Here is a tiny trained network, its code and every weight. The questions are about switching its units off for an input and a class, where a switched-off unit gives its printed mean instead of its output.

import numpy as np


def w(rows, s, z=0):
    codes = np.array(rows[::2]) - 128.0
    scale = np.full(codes.shape[1], s)
    scale[-1] = z or s
    return codes * scale


def f(y):
    return np.maximum(y, 0)


def log_softmax(a):
    a = a - a.max(-1, keepdims=True)
    return a - np.log(np.exp(a).sum(-1, keepdims=True))


def net(x, mask):
    res = np.array(x, float).reshape(1, 6) / 4 @ E
    y = f(res @ A[0][:, :-1].T + A[0][:, -1])
    res = res + np.where(mask, y, B[0][:, -1]) @ B[0][:, :-1]
    return log_softmax(res[-1] @ U[:, :-1].T + U[:, -1])


A, B = {}, {}
E = w([
[123,131,126,95,97,112,107,135],'x0',
[149,58,191,45,134,56,253,180],'x1',
[139,145,135,128,162,114,127,89],'x2',
[131,142,144,114,126,103,110,105],'x3',
[195,183,199,77,145,184,103,182],'x4',
[28,63,107,65,216,117,7,205],'x5',
],0.0082)
A[0] = w([
[4,132,42,183,92,193,82,16,141],'neuron 0',
[45,62,70,143,214,51,26,117,182],'neuron 1',
[74,105,148,7,247,162,87,207,137],'neuron 2',
[234,167,177,113,149,231,46,184,186],'neuron 3',
[59,51,154,84,198,72,170,172,113],'neuron 4',
[203,138,30,215,3,163,209,53,253],'neuron 5',
],0.0069,0.0042)
B[0] = w([
[50,139,133,101,186,159,124,121,223],'neuron 0',
[89,107,86,200,182,79,21,201,243],'neuron 1',
[71,36,132,235,72,169,114,83,230],'neuron 2',
[184,205,144,142,101,210,85,139,214],'neuron 3',
[124,43,127,160,58,64,133,77,202],'neuron 4',
[105,123,223,101,93,121,189,2,252],'neuron 5',
],0.0087,0.011)
U = w([
[60,98,160,166,75,165,101,52,254],'0',
[231,244,162,101,82,197,78,89,65],'1',
[138,77,119,52,99,37,229,85,35],'2',
[233,188,243,42,85,144,253,239,98],'3',
[22,164,41,129,220,107,73,235,5],'4',
[157,173,77,188,158,205,23,207,157],'5',
[113,51,13,166,153,38,157,174,30],'6',
],0.0064,0.0039)

Each question gives the input, the list of numbers given to net, and the class t.
The units are the neurons (one row each of A and B). Each row of codes is followed by its name. A weight is (code - 128) times the scale printed after its matrix; where a second scale follows, it is the last column's (A, B and U).
mask holds one flag per neuron, in row order. A switched-off neuron (its flag False) gives its mean, the last column of its row in B, instead of its output. The means were averaged over made-up inputs and are rounded, as every weight is.
A unit's drop is (log p(t) with every unit on - log p(t) with that unit switched off) / (log p(t) with every unit on - log p(t) with every unit switched off).
The circuit of an input: a set's keep is (log p(t) with only the set's units on - log p(t) with every unit switched off) / (log p(t) with every unit on - log p(t) with every unit switched off). Starting from all 6 units, units are removed one at a time, each time the one whose removal leaves the highest keep (on an exact tie, the one counted first), for as long as the keep stays at least 0.8.
circuit, biggest first: the units of the circuit, biggest drop first
most important unit: the unit with the biggest drop
top k neurons: the k neurons with the biggest drops, biggest first
input [7,5,2,3,-2,2], class 6: circuit, biggest first -> [neuron 5; neuron 3]
input [-6,-1,-6,-3,5,0], class 1: most important unit -> neuron 1
input [5,4,6,-4,-1,-1], class 2: circuit, biggest first -> [neuron 3; neuron 2]
input [-4,-7,4,-4,-8,2], class 4: circuit, biggest first -> [neuron 1; neuron 0]
input [6,1,2,0,-6,-2], class 2: top 3 neurons -> [neuron 2; neuron 3; neuron 1]
input [-6,3,-1,-3,0,5], class 6: circuit, biggest first -> [neuron 5; neuron 3; neuron 4]
input [-4,3,1,5,-3,0], class 2: top 4 neurons -> [neuron 2; neuron 1; neuron 3; neuron 0]
input [5,6,-4,-1,0,1], class 6: top 3 neurons -> [neuron 5; neuron 3; neuron 0]
input [-2,0,1,0,5,3], class 5: top 3 neurons -> [neuron 5; neuron 3; neuron 4]
input [-8,-1,8,3,7,5], class 5: top 2 neurons -> [neuron 5; neuron 3]
input [-6,0,-1,7,-7,3], class 4: circuit, biggest first -> [neuron 1; neuron 5]
input [6,1,-7,8,4,-2], class 3: circuit, biggest first -> [neuron 1; neuron 2]
input [-5,-2,7,-7,7,-2], class 1: circuit, biggest first -> [neuron 3; neuron 1]
input [3,3,5,-7,-7,7], class 6: circuit, biggest first -> [neuron 4; neuron 1]
input [0,7,1,-1,-8,6], class 6: top 2 neurons -> [neuron 4; neuron 1]
input [-6,-1,5,7,-8,6], class 4: circuit, biggest first -> [neuron 1]
input [-3,4,5,-6,-7,6], class 6: circuit, biggest first -> [neuron 4; neuron 1]
input [-1,-6,-6,-1,-1,6], class 4: top 2 neurons -> [neuron 0; neuron 1]
input [8,2,-1,-3,-8,3], class 6: top 2 neurons -> [neuron 4; neuron 3]
input [-6,8,3,-8,-4,2], class 6: most important unit -> neuron 5
input [-2,-2,0,-2,5,4], class 5: circuit, biggest first -> [neuron 5; neuron 3]
input [-8,-1,7,5,3,7], class 5: top 2 neurons -> [neuron 5; neuron 1]
input [-6,-4,7,6,2,-1], class 1: top 2 neurons -> [neuron 2; neuron 1]
input [6,-4,-4,0,1,-3], class 1: top 4 neurons -> [neuron 2; neuron 4; neuron 1; neuron 3]
input [-1,3,7,3,-1,3], class 6: top 2 neurons -> [neuron 5; neuron 3]
